Here is a tiny trained network, its code and every weight. The questions are about switching its units off for an input and a class, where a switched-off unit gives its printed mean instead of its output.

import numpy as np


def w(rows, s, z=0):
    codes = np.array(rows[::2]) - 128.0
    scale = np.full(codes.shape[1], s)
    scale[-1] = z or s
    return codes * scale


def f(y):
    return y / 2 * (1 + np.tanh(0.7978845608 * (y + 0.044715 * y**3)))


def log_softmax(a):
    a = a - a.max(-1, keepdims=True)
    return a - np.log(np.exp(a).sum(-1, keepdims=True))


def net(x, mask):
    res = np.array(x, float).reshape(1, 4) / 4 @ E
    y = f(res @ A[0][:, :-1].T + A[0][:, -1])
    res = res + np.where(mask, y, B[0][:, -1]) @ B[0][:, :-1]
    return log_softmax(res[-1] @ U[:, :-1].T + U[:, -1])


A, B = {}, {}
E = w([
[195,203,161,14,174,76,153,144,200,147],'x0',
[134,180,233,205,116,252,132,123,171,123],'x1',
[112,128,99,162,55,71,118,115,238,254],'x2',
[120,121,128,121,127,125,127,122,136,109],'x3',
],0.014)
A[0] = w([
[73,147,197,187,73,199,96,127,145,109,88],'n0',
[77,113,128,168,53,90,50,59,174,176,128],'n1',
[39,96,103,153,73,130,125,137,174,172,158],'n2',
[65,60,59,254,75,158,10,83,64,108,3],'n3',
[113,101,157,181,177,127,89,121,4,46,142],'n4',
[78,37,42,117,146,69,91,145,63,150,105],'n5',
],0.0098,0.0042)
B[0] = w([
[37,41,199,120,31,126,219,129,138,212,208],'n0',
[212,110,52,190,194,171,140,58,33,125,215],'n1',
[165,86,11,137,161,165,93,122,72,180,201],'n2',
[154,255,138,65,67,83,40,164,240,58,253],'n3',
[205,139,113,121,166,197,111,9,29,116,227],'n4',
[50,127,226,175,55,139,241,204,81,174,220],'n5',
],0.0093,0.02)
U = w([
[174,73,86,176,192,188,102,97,68,142,69],'0',
[8,66,172,178,96,156,192,170,108,161,55],'1',
[180,174,127,109,129,111,69,168,187,134,252],'2',
],0.014,0.0027)

Each question gives the input, the list of numbers given to net, and the class t.
The units are the neurons (one row each of A and B). Each row of codes is followed by its name. A weight is (code - 128) times the scale printed after its matrix; where a second scale follows, it is the last column's (A, B and U).
mask holds one flag per neuron, in row order. A switched-off neuron (its flag False) gives its mean, the last column of its row in B, instead of its output. The means were averaged over made-up inputs and are rounded, as every weight is.
A unit's drop is (log p(t) with every unit on - log p(t) with that unit switched off) / (log p(t) with every unit on - log p(t) with every unit switched off).
The circuit of an input: a set's keep is (log p(t) with only the set's units on - log p(t) with every unit switched off) / (log p(t) with every unit on - log p(t) with every unit switched off). Starting from all 6 units, units are removed one at a time, each time the one whose removal leaves the highest keep (on an exact tie, the one counted first), for as long as the keep stays at least 0.8.
units of the circuit, in order: the units of the circuit, biggest drop first
unit that matters most: the unit with the biggest drop
k most important neurons: the k neurons with the biggest drops, biggest first
drop of u: that unit's drop, to one decimal
input [-6,-6,-1,-8], class 1: units of the circuit, in order : n5
input [-7,6,-6,-4], class 2: 2 most important neurons : n3, n5
input [-4,-4,6,3], class 0: 2 most important neurons : n1, n2
input [-5,3,3,4], class 2: 3 most important neurons : n3, n5, n4
input [-6,-4,2,2], class 2: 2 most important neurons : n3, n0
input [-3,-6,7,8], class 0: 2 most important neurons : n1, n2
input [-1,3,4,5], class 0: 3 most important neurons : n5, n1, n2
input [0,8,-7,2], class 1: 3 most important neurons : n0, n1, n2
input [-7,2,-5,-5], class 2: 2 most important neurons : n3, n1
input [-4,-4,2,-4], class 1: 2 most important neurons : n5, n4
input [-2,-6,7,1], class 0: 2 most important neurons : n1, n2
input [5,0,6,1], class 0: 2 most important neurons : n3, n1
input [-6,2,-4,-7], class 2: 2 most important neurons : n3, n1
input [-7,2,7,-1], class 0: unit that matters most : n1
input [-8,-4,0,7], class 2: drop of n3 : 2.3
input [3,-2,6,-7], class 0: drop of n3 : 0.3
input [1,3,0,7], class 1: drop of n3 : 2.8
input [5,-7,-6,0], class 1: drop of n5 : 0.8
